Each row has a hidden trait or not; one of two labels after the row says which. A new part has a new trait and new labels.
267,-56,73,197,12,174,14,10,34,-4,-122,44,139,186,-55,-49,159,47,403,71,249,-64,764,24,128,25,-28,209,68,188,7,-231,186,-427
F
263,-27,56,74,86,34,4,88,174,59,-39,-13,-28,-43,-39,-71,161,27,44,43,82,-57,91,127,53,8,70,135,10,8,-6,-162,27,-334
D
33,106,212,163,-1,219,221,196,22,1,-12,145,-114,-30,-53,128,715,49,206,50,-32,117,153,37,63,60,-40,81,19,4,340,198,128,-164
F
132,43,57,283,8,203,164,2,63,-2,-10,132,-33,-32,35,92,221,0,354,-19,-23,-3,848,22,13,36,-8,33,11,120,3,-68,8,-96
F
400,-59,92,181,352,-1,-3,24,177,-9,-210,-8,-59,-42,-1,-110,438,30,48,-15,468,46,85,207,184,36,254,111,231,86,-33,-305,129,-429
D
364,-34,29,97,4,4,-3,8,-9,46,-11,60,287,156,-27,70,121,29,43,-25,482,-63,90,19,221,15,197,164,151,141,4,-109,50,-220
D
51,117,129,65,9,-6,7,18,249,26,105,124,-98,-38,-58,211,817,20,23,-7,-70,796,41,51,146,121,-8,58,61,-8,71,265,55,379
F
-3,52,-6,85,81,-40,151,-4,30,10,35,26,-5,5,11,12,120,42,92,85,90,-13,2,128,-17,0,25,-1,31,9,39,192,-36,-32
F
298,-91,164,256,83,36,-4,30,5,-17,-349,6,-293,-137,-102,-207,801,76,194,21,87,-223,319,111,171,41,-74,247,60,59,-37,-533,228,-973
F
1,43,-4,105,4,98,317,80,-35,11,-59,-6,78,149,-7,-10,-44,18,61,163,55,-4,367,-1,46,6,21,-9,17,18,272,23,18,-3
F
256,20,105,36,6,94,-67,11,38,-3,-1,185,-18,-12,30,82,406,12,122,-8,-32,-26,63,26,56,35,18,267,146,99,5,83,35,-80
F
221,-46,85,82,13,144,13,104,34,13,74,-5,193,258,-38,-100,75,73,280,154,117,-74,650,12,71,26,-44,195,63,212,130,-200,320,-352
F
-50,84,-21,-9,220,-10,178,177,89,19,20,-7,57,5,4,15,1,59,-19,166,168,42,2,377,-6,-7,37,-56,19,-4,73,239,-36,181
F
47,9,101,6,13,31,38,46,10,-12,448,90,149,-7,-29,16,180,60,5,33,3,575,-31,40,0,-25,2,277,25,-9,-20,303,11,462
D
141,-55,84,163,8,17,6,161,27,56,-96,3,-107,286,-59,-115,178,93,234,171,-41,-102,599,17,279,27,-96,119,23,99,265,-252,389,-572
F
54,-15,-28,-32,84,-19,13,7,133,44,346,-10,261,19,1,44,61,3,1,3,57,473,-12,-12,-17,7,107,98,42,21,-25,307,-28,484
D
289,-10,69,37,10,141,0,-2,-28,17,300,220,320,4,-11,83,43,7,9,-8,191,40,35,14,-26,6,80,308,104,24,24,-49,22,-130
D
8,60,3,29,134,-11,13,140,241,54,265,-2,-9,-16,-32,1,532,65,-6,45,-43,560,75,195,170,19,-6,23,17,-4,164,240,127,554
F
173,-23,72,95,0,-12,3,28,229,139,73,-2,-8,-45,-58,101,559,31,23,-34,-106,679,56,4,270,31,-18,91,27,7,-9,-120,179,-70
D

New part:
26,13,71,14,-13,19,-7,18,-8,-33,13,-39,-20,-28,-7,-1,-10,24,-19,-8,14,15,-4,21,14,28,-8,-80,-31,-21,-24,14,-8,-8,-10,59,-16,5,32,0,54,44,-37,47,-13,-23,58,2,23,45,165,47,71,56,41,87,71,67,488,239,76,209,181,256,297,89,94,111,136,463,91,294,279,53,118,67,156,73,154,50,34,8,37,31
Z259
4,-1,2,9,-3,8,0,9,-1,3,1,11,-9,-5,-1,0,-3,5,-2,-4,-2,11,2,-13,7,1,7,-6,4,22,3,6,17,-7,4,5,14,7,10,5,30,25,-11,22,8,25,31,33,44,88,155,60,149,56,57,282,126,133,712,321,95,360,191,240,339,88,101,116,109,372,70,199,193,37,86,43,80,46,76,59,16,-11,21,11
Z259
12,-13,24,44,-8,18,22,44,-7,36,17,25,-10,24,11,14,6,46,34,111,57,30,49,107,134,127,121,142,150,246,160,529,488,101,90,331,238,113,152,194,334,185,87,180,39,174,113,45,75,45,110,11,42,19,13,16,7,0,17,97,-15,32,-14,13,-12,2,2,-1,-5,-19,-29,-42,50,6,7,9,0,-9,19,21,-2,-29,-7,3
Z526
16,-3,43,29,-10,22,9,28,-3,4,11,-13,-17,6,3,5,-7,34,9,53,43,25,27,73,84,85,75,82,97,167,132,446,521,78,86,257,225,116,168,208,360,200,120,265,61,238,151,45,78,108,182,48,73,30,17,45,15,1,40,5,-5,20,8,13,12,-1,2,4,-1,17,-19,-12,32,2,12,10,15,1,27,-5,-2,-27,-5,4
Z526
0,-8,9,22,0,14,11,25,0,36,10,20,6,41,11,14,18,45,32,91,72,37,44,102,147,112,116,175,155,287,195,530,503,94,101,248,229,105,144,170,371,157,106,195,43,185,80,36,63,97,76,9,49,3,4,60,13,24,18,20,-6,51,-7,14,23,-1,9,0,4,-23,-23,-22,7,3,2,5,-3,-2,10,18,-2,-13,2,-1
Z259
24,6,78,53,9,42,65,77,44,86,54,117,122,250,89,113,124,194,130,355,251,99,130,241,287,205,131,160,149,218,121,286,304,36,37,129,62,32,43,41,52,48,-18,-6,-8,-1,22,2,-1,8,15,9,-5,12,3,-25,4,-12,-92,23,-16,43,10,-14,-10,12,1,3,-2,2,-12,5,26,0,-1,-12,18,7,31,-8,-2,-25,3,7
Z259
14,-13,32,57,-11,27,20,49,-4,41,19,20,-35,9,-6,-5,-17,6,6,21,-4,8,-4,9,1,19,12,-41,2,2,-18,32,-21,-4,-15,53,27,9,39,18,51,74,-31,-29,-26,19,69,37,67,82,153,48,149,56,57,251,118,133,668,337,73,402,194,259,314,78,115,116,96,390,40,174,231,43,90,53,79,34,100,82,10,-18,15,13
Z259
36,5,115,41,-22,36,-4,32,-9,-17,26,-25,-22,-15,0,15,-1,48,15,102,86,45,46,107,122,118,87,69,112,215,140,538,536,80,96,339,196,130,184,197,327,172,62,230,31,178,133,33,58,83,77,39,45,38,14,1,-3,-22,-11,47,-19,-9,29,27,-60,0,-3,-7,2,21,-20,10,79,7,-21,12,38,11,58,-26,-2,-49,-1,16
Z526
35,15,101,36,-19,31,-7,31,-11,-27,22,-38,-25,-56,-13,0,-13,28,-29,12,23,19,-4,19,5,43,-8,-106,-35,-36,-27,13,38,-7,-15,77,4,18,60,-23,60,71,-27,65,1,65,124,30,73,138,252,114,192,101,83,238,115,114,722,293,80,342,211,237,241,37,80,71,75,318,36,160,156,24,42,28,78,30,78,-22,7,-41,10,21
Z259
13,-7,25,39,-10,20,8,38,-6,15,15,6,-14,-7,-3,6,-7,6,0,18,8,11,-11,-1,-5,-7,2,-45,4,-8,-6,47,15,2,-11,60,39,12,36,37,87,98,26,102,29,145,150,64,127,200,337,121,277,95,88,346,151,134,746,325,68,312,134,193,175,40,52,40,39,170,4,64,92,12,22,14,24,11,35,23,-4,-33,-3,7
Z526
